(in the rows, 128 means zero)
Rows near named flat spaces through zero:
j839j457: [ 89 130 149 133 105  72 177 208 132  85 155  99  84 139 148  90  99 151
  91 151 104 124  78  21 128 218 155]
j237j110: [170 145 121 141  79 225 177  93 138 151 168 174 145  91  68 145 115 190
 166  97 132  77  79 170  80 108 162]
j364j937: [ 79  45  91 156  48 155 156 139 112 104 144 171 120 149 160 202 144 222
 110 205 158  93 109  73 134 149 178]
j839j457: [132 117 133 121  70 150 137 100  95 144 128 108 165 112  93 182 142 150
  78 169 126 109  74  89  77 137 128]
j839j457: [142 114 131 154  63 113 163 105  76 122 130 115 136 127  87 128  87 128
 133 160 124  65  81 126 125 141 145]
j364j937: [128 112 102  99 141 124 106 124 140 162 107 131 152  95 114 173 189 154
  86 110 128 198 137 137 115 108 116]
j885j967: [135 212 141 162 181 150 116 155 189 128 108 151 126 124 163  57 125 113
 117 139  98 139 122 109 176  86 101]
j237j110: [104 141 186 142 133 149 136  99 106  84 177 112 112 156 129 133  85  75
 216 115 156  47 164 207 104 135 115]
j237j110: [152 136 106 134  95 191 134 107 138 155 122 157 154 115 119 150 140 178
  98 155 122 119  86  96 107 104 143]
j885j967: [131 218 186 143 126 155 158 122 138 108 159 103 125 124 118  95  82 114
 136 135  97  74  73 121  87 135 115]
j885j967: [107 196 164  74 214 111 120 141 167  84 167  98  56 183 216  87  69 120
 184  76 106 145 162 141  85 157 141]
j237j110: [ 86 144 146 146 163  71 117 151 133  91 117 114 101 153 176 104 115  98
 139 149 122 131 159 137 173 126 109]
j364j937: [134 168 136 166 144 117 136 136 146 136 112 142 142  91  99  97 141 110
 131 118 113 132 123 171 170  89  99]
j364j937: [138 174 144 116 169 105 110 107 133 140 112 107 138 110 116 119 134  94
 133 100 110 154 140 183 123  95  94]
j885j967: [128 102 103 120 124  99 137 141 123 122 125 134 104 142 144 119 113 151
 134 122 125 141 132 116 142 145 156]
j839j457: [128 138 124 180 110  93 141 127 113 129  97 137 143 105 101 107 127 114
 121 158 116 110 111 154 187  94 110]
j237j110: [129 155 131 171  98 189 152 126 150 134 136 166 151 100 109 136 142 165
 118 156 125  96  90 124 133  98 126]
j364j937: [127 179 149 151 139 134 116 116 131 117 111 119 133 148 157 100 102 102
 118 174 109  99 112 108 143 103 108]
j885j967: [111  97 123  92 122 156 144 131 136 115 174 137 101 139 143 169 128 177
 158  93 147 132 141 137  75 163 164]
j839j457: [131  69 126 123  90 110 162 137  93 116 161 123 110 129  89 132 106 127
 168  95 151  98 133 145 116 180 160]
j237j110: [167 117  80 152 130  98 132 144 131 143  89 157 114 136 134  61 101 131
 130 130 113 136 125 108 201 112 153]
j839j457: [ 96 134 131 106 153 134 110 170 169 134 126 124 136 112 153 153 189 152
  64 134 123 194 129  67 113 144 110]
j839j457: [124  79 110 118 111 159 127 143 131 124 144 148 118 151 149 141 132 150
 131 134 153 122 142  85 123 158 157]
j364j937: [149  97 104  43 122 154 101  93 112 150 134 102 127 163 158 181 126 164
  97 121 131 162 121  70  38 161 163]
j237j110: [148 161  86 125 112 155 174 129 168 153 133 174 119  85 115 136 134 243
 113 104  93 161  68 134 109 102 171]
j364j937: [ 87  79 115 150 113 105 138 150 127 118 131 149 129 105 117 169 172 151
 130 131 151 144 153 161 159 126 124]
j364j937: [ 98 140 124 132 151 112  87 125 141 139  87 123 157 116 154 166 185 126
  71 170 122 177 141 121 148  85  86]
j237j110: [144 133 125 116 115 152 158 122 136 141 155 140 128  98  89 140 130 163
 146  84 126 130 109 160  93 133 146]
j885j967: [137 128 111 156 104 124 148 145 131 130 117 146 127 122 123 103 118 149
 113 151 116 116  98  97 159 127 143]
j885j967: [145  68  80 148  92 180 128 125 142 185 112 188 187  52  52 189 226 173
  98 109 159 169 133 166 148  84 120]
j237j110: [165  95 109 119 116 125 130 136 117 156 121 130 142 109  82 110 137 112
 122  95 136 142 127 119 134 145 135]
j364j937: [144 176 112 140 175 107 107 129 170 184  76 144 178  37  70 132 217 125
  81  87 102 223 132 202 167  46  67]
j839j457: [108 125 134  65 175 160 109 167 175 116 165 122  92 162 194 133 139 152
 121  93 136 176 156  62  75 183 149]
j885j967: [150 196 154 125 149  55 142 116 107 122 110  78 115 124 109  69  72  84
 134 111  81 123  96 154 130 126 112]
j839j457: [169 160 121 134 138 169 109  65 117 130 116 143 124 173 160 101  66 111
 181 143 125  73 136 165 131  78 140]
j885j967: [118  60  97 132  92  89 129 139  92 111 114 127 108 170 158 130 104 138
 120 172 141 112 133  74 158 161 162]
[132 114 116 149 112 100 126 135 110 124 103 126 128 142 136 106 113 116
 111 165 123 116 118  95 166 129 131]
j885j967
[124 114 126 140 118 161 119 127 135 136 127 145 148 120 122 148 156 131
 117 143 144 124 133 121 132 117 119]
j885j967
[153 108  81 115 100  76 188 143 122 142 134 144  97  92  84 114 107 203
 140  71 102 159  89 154 128 149 184]
j885j967
[ 65 105 140 113 139  77 110  95 100  99 129 103 120 139 156 210 149 131
 148 141 144 141 173 209 113 109 108]
j364j937
[144 162 149  98 150 128 134 108 122 112 153 104  97 159 146 101  69 113
 174  95 116 104 129 147  88 146 144]
j839j457
[140 124 115 128 126 142 123 142 142 145 118 139 140 116 122 121 148 136
 101 130 126 148 119  95 135 128 128]
j364j937
[179 118  96 129  93 183 141 104 126 162 125 159 147 116  97 126 120 163
 125 123 128 112  95 114 115 113 157]
j237j110
[103 141 129 104 158 118  69 113 134 137  88 102 152 145 180 170 171 116
  61 180 121 177 143  88 120 100  90]
j364j937
[146 126 106 144 117 139 140 132 142 156 115 156 150  83  86 131 161 152
 113 112 124 150 114 148 147 102 125]
j885j967
[154 114 142 119  99 194 119  80 101 136 148 126 150 146 110 153 110 108
 154 134 154  72 127 136  82 128 133]
j237j110
[151 126 135 146 121 135 157 156 132 123 150 139 113 123  98  71  98 108
 163  94 132  98 123 125 146 157 144]
j364j937
[ 82  76 128  80 137  75 122  94  93 111 150 101 110 128 127 220 149 143
 170  84 154 159 183 233  82 136 130]
j364j937
[164 117 110 159  69 172 135  72  85 127 116 147 138 171 137 122  66 136
 148 195 132  37  94 108 135 104 160]
j839j457
[140  93 138 103 128 113 121 136 108 141 137 103 139 114  84 132 146  85
 129  87 146 144 148 134 110 163 117]
j237j110
[103 198 166 103 163  90 130 154 153 123 129  81 127 103 133 125 145 126
  74 121  87 178  95 100  92 144  96]
j839j457
[151 136 115 150  96  95 160 130 110 139 111 127 134 102  85 102 111 140
 113 133 104 119  82 126 149 126 138]
j885j967
[121 125 136 138 127 137 114 148 131 116 123 124 126 156 160 108 120 109
 108 167 132 112 127  63 143 146 125]
j364j937
[111 110 165 170 121 122 129 172 127 127 133 120 160  88  68 112 174  58
 114 125 153 118 144 126 166 148  79]
j237j110
[117  99 109 177  90 113 138 146 118 132 102 150 149 106 106 132 154 137
  97 174 133 120 112 110 184 113 121]
j839j457
[125 152 156 195 100 179 172 145 148 121 159 167 146  81  70 110 137 127
 160 122 138  71 107 171 153 112 114]
j237j110

Rows near named flat spaces through zero (a row that begins with a name and a colon came from that space):
j494-j792: [110  86 196  56  74 188 177 188 164 111 211  94 171 113 140 136 137 147
 169  90 139  94  90  29  80 127 129]
j979-j300: [113 120 120  89 143 145 131 142  93 114 110 167 123 153 142  86 120 141
 121 109 136  91  99 112 139 119 109]
j979-j300: [104 136 154  85 100 112 128 121 135 119  90 130 132 148  97 144 123  90
 155 105 127  88  75 108 107 128 128]
j78-j514: [178  72 145 170 156 153 118  95  72 124 174 113 127 169 139 122  72 159
 109 164 121 139 175 128 177 108 120]
j19-j473: [136 101 112 108 157 146 111 119  53 111  88 176 104 191 147  93 101 157
 106 140 125  94 115 127 168 104  99]
j23-j312: [108 158 111 133 164 120 139  97 142 101 115 173 135 106 151  66 140 114
 142  98 123 137 129 139 107 163 120]
j78-j514: [126 112 140 118  95 138 128 126 145 113 110 130 128 146 146 166 151 147
 148 140 102 141 118 104  89 134 112]
j78-j514: [122 140 102 144 158 106 116 101 109 123  97 170 121 145 138  95 118 126
 108 117 122 135 125 155 128 136 103]
j643-j653: [105 157  88 124 127 131 152 236 166 185 202 111 145  50 133 109 163 150
  72  93 179 146 131 136 124 118 135]
j23-j312: [109 147  98  87 153 157 139 164 109 114 110 167 114 111 155  71 154 146
 127 117 146  99 118 122 149 126 134]
j979-j300: [117 145 149 138 110 103 142 135 175 149 170  92 155  89  97 143 124  91
 133  98 142 138 121 127 101 141 143]
j19-j473: [154  72 168  86  91 157 110 136  69 126 103  97 107 202 101 187  94 141
 139 172 123  73 105  93 173  78 134]
j494-j792: [152 113 159 154  89 130 126 111 163 130 146  74 133 120 118 199 138 126
 157 164 106 159 155 119 111 132 150]
j979-j300: [152  75 125 139 101 102  91 164  64 189 129 104 117 209  89 195  71 153
  46 148 140 115 101 141 161  63  85]
j979-j300: [116 131 106 150 127  65 103 135 111 176 115 140 133 164  93 143  91 112
  60  98 140 133  92 164 117 109  81]
j494-j792: [120 120 117  78 132 163 130 159  92 112  98 156 109 147 147 105 142 154
 132 135 135  88 108 107 152 110 127]
j23-j312: [143  89 180 105  98 133 129 143 103 149 167  74 141 160  77 166  75 109
 126 128 147  84 104  98 156  92 140]
j643-j653: [113 127 130 106 134 112 125 135 103 138 121 143 133 152 106 107  98 110
 108  97 145  94  90 126 135 115 110]
j19-j473: [122 148 126 108 169 151 146 124 115 106 140 142 128  97 132  58 124 112
 149 113 149  97 138 126 165 137 159]
j78-j514: [ 79 173 157  57 129 149 175 141 179  90 141 136 153  62 123  64 157  77
 197  66 151  78  90  84 100 164 169]
j494-j792: [133 128 117 139 131 119 124 152 121 156 150 115 129 121 115 131 117 131
  97 126 145 131 133 142 145 113 128]
j23-j312: [117 121 126  86  98 181 147 172 155 102 122 137 122 109 178 140 193 176
 161 143 114 132 127  84  97 136 132]
j23-j312: [110 136 137 115 119 147 149 115 171  90 127 150 141 105 167 113 167 137
 170 112 105 147 126 100  72 165 121]
j19-j473: [118 135 157 115  72  50  91 108 124 168  60  88 121 184  30 222  87  53
 120 124 129  89  61 149 123  98 127]
j23-j312: [136 120 173 154 137 135 151  62 165  88 173 119 160 110 141 106 113 106
 179 111 105 153 152 105  90 171 133]
j78-j514: [175 131 144 199 135 124 119  69 151 125 149  71 122  97 116 167 124 110
 160 186 108 176 206 159 155 143 179]
j494-j792: [139  93 177  76  72 188 142 145 141  95 124  92 122 139 141 186 160 152
 194 168 107 105 124  63 118 119 156]
j643-j653: [164 140 153 160 137 163 133  47 160  68 109 100 112  90 152 142 163 116
 224 195  86 159 205 129 141 168 196]
j19-j473: [155 112 154 124 142 166 134 106 106 103 143 104 120 125 127 117 114 126
 165 160 128 107 161 114 176 123 169]
j979-j300: [134 142 101 188 130  70 103 110 139 167 120 123 128 132 108 159 116 116
  82 129 123 174 139 180 114 129 105]
j643-j653: [129 103 167 114 106 121 120  76 119  99  92 135 131 182 118 153 105 111
 161 128  98 111  99 104 101 134 108]
j23-j312: [120 115 158 110  96 129 136 129 148 123 136 114 142 137 120 155 128 121
 147 117 120 122 105  99  95 131 122]
j19-j473: [148 138 130 151 173 163 146  97 132  96 163 125 129  82 155  73 133 130
 163 144 128 142 187 131 160 153 168]
j494-j792: [122 130 133 183 134  92 143 126 174 158 213 114 174  94 125 117 106 118
  91  79 137 182 139 139  77 151  98]
j78-j514: [123 145 140 114 118 134 141 151 152 138 152  95 134  89 107 133 137 107
 144 123 148 115 130 122 138 127 165]
j19-j473: [115 167 135 127 140 111 141 116 157 128 138 112 138  81 100 104 128  78
 151 105 146 117 130 140 134 146 165]
j979-j300: [119 123 130  73 145 182 141 124 101  74  93 170 112 139 167  78 150 149
 172 135 120  88 119  93 143 134 137]
j78-j514: [149 129 153 121  81 144 139 210 158 188 203  15 132  67  71 202 135 115
 124 158 173 116 151 121 176  88 204]
j643-j653: [145 122 118 158 117 138 123 123 148 125 127 119 120 118 155 161 158 158
 133 163 105 172 163 135 113 137 129]
j23-j312: [151 132  99 194 127  62  84 111 109 184 103 106 111 157  84 186  97 113
  66 156 127 161 142 196 152 103 114]
j78-j514: [129 147 145 127 174 141 151 103 124 109 169 122 142  87 116  55 102  90
 155 105 152 103 148 128 166 144 168]
j494-j792: [154 111  56 192 153 135 107 159 107 157 138 159 108 134 192 133 155 217
  50 167 115 205 183 170 133 117  82]
j643-j653: [128 146 134 125 138 140 141 124 145 118 142 114 130  91 125 110 139 111
 155 129 136 123 145 127 141 140 163]
j643-j653: [118 105 106 108 102 155 147 250 137 182 208 112 145 103 150 138 149 192
  60 106 165 139 116 103 115  95 101]
j494-j792: [129 137 147 160 123  95 132 108 161 146 165  98 152 107  99 141 107  93
 126 108 132 149 133 139 108 141 133]
j643-j653: [110  83 198  73  49 160 161 168 177 118 182  92 168 137 131 183 140 142
 165  98 118 115  79  39  49 130 109]
j19-j473: [144 145 152 143 145 128 132  85 136 114 137  94 127  99 100 120 113  83
 171 144 132 118 159 139 163 140 183]
j979-j300: [146 120 179 151  71 113 135 136 185 161 187  30 151  94  76 217 122  94
 150 143 132 148 144 117 113 124 170]
[162 110 128 193 115 111 119 147 143 180 197  66 139 109 109 182 110 141
  84 153 137 179 174 153 140 111 134]
j979-j300
[138 105 154 127  77 110 111 130 132 149 112  89 125 164  94 211 118 121
 127 150 116 126 108 120 115 106 123]
j19-j473
[160 121 148 135 147 171 132  82 116  84 122 113 111 118 144 118 133 129
 187 177 110 124 179 120 170 139 177]
j643-j653
[133  90 164 105 105 166 141 118 131  94 139 130 138 153 156 140 132 153
 163 134 104 124 121  78  99 135 114]
j78-j514
[140 103 112 130 117 138 133 238 109 206 222  79 139 108 107 145 107 165
  43 121 184 124 132 129 170  73 127]
j494-j792
[156  81 134 148 109 140 112 127 104 135 132 118 121 175 143 175 116 171
 108 164 107 149 142 120 128 107 101]
j78-j514
[133 122 122 143 144 138 141 157 130 147 189 117 143 102 136 103 119 144
 100 114 149 141 146 128 138 124 127]
j979-j300
[141 136 109 147 165 139 127 118 110 123 136 138 119 113 142  91 125 136
 122 141 134 135 162 148 163 130 142]
j23-j312
[118 101 114 116 109 120 122 182 109 163 143 141 135 163 131 144 116 163
  67 107 140 127  92 119 110 100  76]
j643-j653
[133 120 161 142 133 131 142  87 147 105 159 119 150 120 129 114 111 110
 159 115 117 137 139 112 109 152 132]
j23-j312
[102 196 122 111 145 111 149 153 168 146 149 100 137  40  83  88 142  62
 147  94 175 101 127 149 155 141 195]
j78-j514
[133 145 103 133 186 159 141 118 109 102 140 159 120  96 163  48 135 140
 136 130 138 126 166 139 167 143 148]
j23-j312
[128 144  78 170 128 104 115 157 147 164 127 136 121 109 146 149 158 158
  77 137 127 182 148 167 110 128 106]
j643-j653
[ 95 150 111  78  85 116 132 224 149 177 125 108 127 104  97 162 158 124
  96 104 165  99  77 122 120  99 134]
j78-j514
[159 112 150 163 116 154 146 153 160 149 219  59 145  77 127 157 131 143
 132 153 139 163 184 119 141 125 166]
j979-j300
[103 152 102  93 148 182 158 145 155  75 113 184 123  82 204  64 201 167
 170 119 116 137 140 101  98 166 132]
j23-j312
[137 118 146 120 109 139 126 123 130 121 120 108 122 135 121 158 132 127
 150 149 119 122 131 116 132 123 143]
j979-j300
[154 182  71 226 167  84  92  39 153 115  52 145  91  98 148 144 168 116
 141 191  84 212 209 219 135 169 152]
j643-j653
[140 109  91 121 179 179 132 146  72 105 133 181 110 140 190  57 133 192
 105 143 132 124 156 125 169 119 110]
j979-j300
[131 113 171 129 124 126 141  96 138 115 162 109 152 132 111 123  96 101
 153 109 125 119 122 106 115 139 131]
j23-j312
[159 135 111 189 190  98 109  82  83 148 147 121 122 130  99  88  67 101
  92 138 146 135 172 186 198 119 143]
j23-j312
[125 100 139  50 104 191 139 194  93 116 120 126 110 146 142 132 147 167
 143 146 143  69 102  76 160  92 143]
j494-j792
[132 123 147 120 136 145 141 121 128 115 152 119 136 117 128 109 119 121
 148 123 133 116 135 112 137 133 143]
j78-j514
[119 141 107 103 150 129 120 136  92 126  90 155 109 142 123  97 123 124
 117 126 142  93 112 140 163 114 131]
j494-j792
[140 119 124 157 121 125 126 135 141 144 154 112 134 120 135 150 131 144
 112 138 124 160 148 135 118 128 121]
j494-j792

Rows near named flat spaces through zero:
j679_j476: [124 125 142 120 180 104 116 106 115 125 152 141 183 135 143 163 162 137
 128 149 113 107 109 125 120 148 131]
j679_j476: [141 117 114 142  58 132 118 168 140 149  89 109  81 137 104  97  85 127
 135 103 147 149 160 145 141 117 158]
j662_j686: [ 97 152 155 132 177  62  64 111 115 106 137 113 191 139 132 127 121 130
 149 164 147 182 161 165 135 155 179]
j561_j223: [139 137 120 128 172 142 180 102 119  96 148 135 156 139 167 154 185 146
 106 157  98 123 108 105 138 113 103]
j180_j537: [ 88 122 153 109 199  82  94 156 122 112  96 128 219 116 158 101 148  91
 132 123 133 123  97 111 112 134 114]
j684_j36: [169  81 123 146 123  82  99 158 123 161 102 110 191 187 140 166 164 165
 121 139 110 121 141 144 151 154 201]
j561_j223: [126 151 133 143 113 116 102  98 116 122 152 119 126 127 110 145 105 142
 151 158 138 157 178 163 145 137 160]
j662_j686: [128  96 131 133 153  97  98 168 133 126  76  89 209 142 156 105 155 116
 120 127 129 149 131 122 150 136 149]
j684_j36: [112 142 137 117 148 107 125 131 133 122 133 144 107 138 126 113 118 128
 123 119 138 142 106 130 107 131 135]
j679_j476: [127 120 112 124 113 187 157 136 158 117 111  98  83  97 132  78 124 103
 104 101 138 150 114 101 137 112  75]
j561_j223: [151 158 118 145  69 112 139 112 115 142 158 159  47 169  93 162  89 176
 144 142 131 139 166 170 125 122 189]
j180_j537: [149 147 117 144  59 158 139  95 111 147 165 146  72 117  90 171  93 149
 156 143 124 101 175 154 136 120 135]
j662_j686: [129 124 107 111 108 214 219 140 123 120 113 158 108  70 148 120 148  88
 119  97  99  40  82  62 114  69   9]
j684_j36: [154  98 127 135 110 117 109 134 122 162 129 129 150 146 119 165 138 146
 132 129 115  95 133 136 132 148 156]
j525_j771: [133 112 131 130 163 150 113  95 137 120 149  91 171 110 141 139 161 127
 115 148 122 143 131 121 150 154 109]
j180_j537: [121 133 131 114 168  72 167 176 111 115  93 177 159 177 166 128 161 136
 115 119 107 100  75 106  99  99 143]
j561_j223: [131 114 134 119 192 104 127 123 141 117 135 120 158 159 156 129 174 143
  95 134 120 151  87 116 123 152 140]
j662_j686: [118 168 110 131 104 229 200  78 114  84 154 125 106  45 137 127 128  96
 141 149 114 104 155  98 151  73  18]
j684_j36: [ 88 160 133 107 166 166 164 111 133  86 137 138 113  77 145  89 128  88
 122 120 134 131  97  94 111 101  47]
j525_j771: [130 142 144 129 194  59 106 102 122 113 161 136 158 189 144 159 160 174
 114 166 124 174 119 154 124 162 197]
j525_j771: [151 102 134 129 215  94 134 107 111 116 145 125 244 169 182 189 224 161
 104 173  85 109  99 112 143 152 144]
j679_j476: [105 144 146 124 124  73  86 146 118 138 121 151 123 143 107 120  88 126
 153 121 148 136 137 156 105 137 172]
j180_j537: [113 148 133 130 111 115 125 135 105 125 120 150 142 115 122 135 106 117
 158 135 128 105 150 137 123 108 127]
j561_j223: [105 110 136 112 171 123 122 160 143 117  91 113 167 113 154  83 146  93
 111 104 134 133  89  98 119 127  96]
j679_j476: [ 74 174 152 104 172  96 127 126 113 100 137 174 126 109 130 106 105 100
 146 124 141 121 100 124  85 113 105]
j180_j537: [110 159 145 119 128  73 140 140  71 135 132 214 171 137 127 184 119 130
 176 142 104  36 124 135  91  97 138]
j525_j771: [145  87 115 127 102 178 147 150 130 149 100 116 158  92 136 131 148 101
 126 106 109  65 117  92 139 114  73]
j679_j476: [140 113 122 126 153 147 157 121 122 120 129 126 173 123 157 149 175 128
 115 139 102  98 110 101 138 120  96]
j684_j36: [ 88 156 150 106 166  72 107 145 138 119 128 161  88 150 119  88  96 122
 124 105 156 162  88 138  81 138 154]
j561_j223: [133 115 122 120 132 141 155 146 133 131 115 139 124 128 140 122 144 121
 113 110 117 102  96 103 118 116 103]
j662_j686: [152 134 110 161  67 170 112  93 138 124 143  68  93 114 104 127 101 144
 137 155 144 192 212 164 183 135 150]
j180_j537: [164  86 114 129 152 127 147 145 157 138 117 106 124 179 152 126 179 159
  76 116 115 150  85 110 136 148 150]
j679_j476: [141 143 124 141  99 110 133 124 106 133 135 146 124 148 119 160 117 151
 148 147 120 118 160 151 134 117 162]
j525_j771: [132 103 123 123 166 120 148 163 137 114  87 112 178 145 170 106 175 121
  99 119 115 132  94  97 136 118 116]
j684_j36: [118 112 140 118 142 101 100 149 127 145 114 137 156 130 126 126 126 117
 134 113 131 107 110 126 111 142 136]
j525_j771: [173  64 130 134  82 157  66  97 139 213 173 113 124 114  74 196 121 146
 137 116 122  63 138 145 129 198 145]
j180_j537: [140 136 144 137  77 125  86  75  75 178 192 177 158  96  76 238  96 141
 199 163 108  20 183 166 120 148 140]
j679_j476: [146 131 129 134 153 138 130  74 123 124 180 124 139 136 131 176 158 158
 120 163 112 131 133 136 140 152 134]
j662_j686: [207  60  95 146  66 135 138 167 172 190 110 101  44 213 109 137 142 190
  74  90 123 149 108 135 140 160 203]
j525_j771: [128 156 134 138 130 175 122  36 101 116 206 125 152  72 112 193 131 131
 160 183 114 102 178 143 150 140  89]
j561_j223: [102 138 142 127 159 101  93 130 132 108 117 105 159 124 135  98 121 114
 133 137 147 175 141 140 134 139 142]
j684_j36: [113 125 142 116 105 128  94 127 125 162 142 154 104 100  90 135  86 109
 154 104 141  83 122 135  97 144 118]
j180_j537: [131 131 108 141 101 133 155 175 143 104  70  97 105 145 147  68 120 122
 112 114 140 186 145 124 153  92 138]
j561_j223: [140 125 106 125  55 179 186 160 120 148 104 164  73 103 115 126 105 109
 138  92 114  54 118 101 114  78  77]
j662_j686: [169  93 111 149  90 129 110 143 151 153 113  84 105 167 117 125 129 159
 108 124 134 172 153 148 159 151 184]
j684_j36: [ 96 153 148 111 173  50 104 155 140 115 118 153  96 178 128  86 106 137
 116 111 156 185  91 145  88 141 184]
j662_j686: [147 102 129 122 127  91 116 155 141 163 123 146 100 180 118 137 130 155
 109 104 128 121  93 134 104 153 177]
j525_j771: [143  88 129 123 174  84 117 168 147 137  95 113 167 183 158 115 173 145
  90 114 122 149  83 116 125 152 168]
[126 112 122 140 137 131 124 155 125 106  77  83 208 115 162 103 154 105
 128 139 124 147 154 116 167 111 117]
j684_j36
[ 99 130 141 100 190 111 157 152 114 111 110 171 183 116 165 122 163  98
 123 113 109  70  61  84  92 106  75]
j662_j686
[135 144 130 115  80 175 137  74 125 169 206 182  24  95  67 176  82 136
 147 112 129  60 115 136  87 143  96]
j684_j36
[ 76 193 134 121 114 122 151 141 107  85 108 160 100  93 126  82  76  91
 162 126 148 141 149 131 112  71  97]
j180_j537
[131 129 106 128 140  87 196 220 137  91  36 133 124 197 185  61 158 135
  87 102 121 173  89 100 130  68 153]
j180_j537
[153  83 123 144 115  88 104 183 116 151  69 106 216 162 149 141 156 135
 133 130 112 109 148 132 155 129 175]
j180_j537
[105  93 142 115 153 134  81 150 145 139  98  94 184  87 132  92 130  81
 128 103 142 120 111 109 127 150  94]
j561_j223
[128 105 137 135 197 190  77  37 161 103 186  28 190  70 140 128 175 116
 103 171 137 198 152 124 181 194  83]
j525_j771
[ 86 162 160 118 155  69  70 114 107 125 148 155 151 121 107 133  90 117
 166 142 149 133 143 161 101 147 158]
j662_j686
[134  75 140 107 188  92  96 158 164 156 115 118 144 169 140 110 164 134
  82  91 132 136  50 108 100 179 151]
j561_j223
[158 115 110 152  65 174 116 108 141 145 138  84  89 115 100 133 106 140
 131 134 137 154 182 149 165 139 139]
j180_j537
[154 100 134 132 119 121  91 103 127 171 164 131 135 141 102 182 133 154
 133 135 120  96 132 146 125 173 159]
j525_j771
[133  92 148 111 194 116  90  96 136 153 169 129 180 129 131 169 171 135
 112 132 115  95  81 116 109 187 123]
j180_j537
[115 176 128 138 131 157 139  65 116  90 176 120 111  97 123 140 116 132
 144 170 132 162 172 145 147 119 108]
j662_j686
[137  85 126 129 155 176 103 109 159 130 129  61 169  92 140 111 162 108
 102 126 131 151 123 107 158 162  89]
j525_j771
[154 119 112 135 134 181 166  91 135 117 155 108 127 118 144 151 168 142
 105 147 107 126 127 110 152 127  94]
j679_j476
[156  96  95 137  86 192 188 169 139 126  74 100 129 111 154 102 154 109
 106 105 109 105 125  86 158  84  75]
j679_j476
[ 93 172 144 151 185 110  81  74 109  55 140  59 234  96 158 115 140 116
 154 208 143 229 217 162 191 133 139]
j662_j686
[153  73 139 128 159 106  82 124 127 167 138 114 208 144 133 178 173 143
 122 135 109  88 112 127 133 179 152]
j180_j537
[121 118 135 117 180  99 123 142 143 117 118 122 147 154 151 107 155 131
 101 121 130 156  89 117 118 143 140]
j561_j223
[141  98 129 125 164 100 122 151 138 134 109 118 166 165 152 128 167 141
 102 123 118 134  97 117 128 145 152]
j525_j771
[140 110 123 133 128 112 129 155 129 133 100 119 154 151 142 125 145 134
 120 125 121 130 126 124 137 125 147]
j180_j537
[100 155 125 127 127 119 148 163 128  93  84 126 120 122 145  71 109 103
 131 118 143 164 134 121 129  87 117]
j180_j537
[ 89 121 141 104 160 112 121 177 136 121  80 137 155 106 145  73 123  79
 126  89 140 113  83  97  99 114  91]
j679_j476
[126 132 125 127 109 131 135 139 125 132 120 138 112 125 122 123 114 123
 135 119 130 117 130 127 122 116 124]
j525_j771
[128 142 116 125 112 134 201 163  88 113  93 180 164 122 160 148 150 115
 145 129  91  46 116  95 121  59  85]
j525_j771
[155  85 136 120 168 148  96  75 151 163 190 111 136 131 117 177 168 152
 100 133 117 111  93 123 123 198 126]
j180_j537
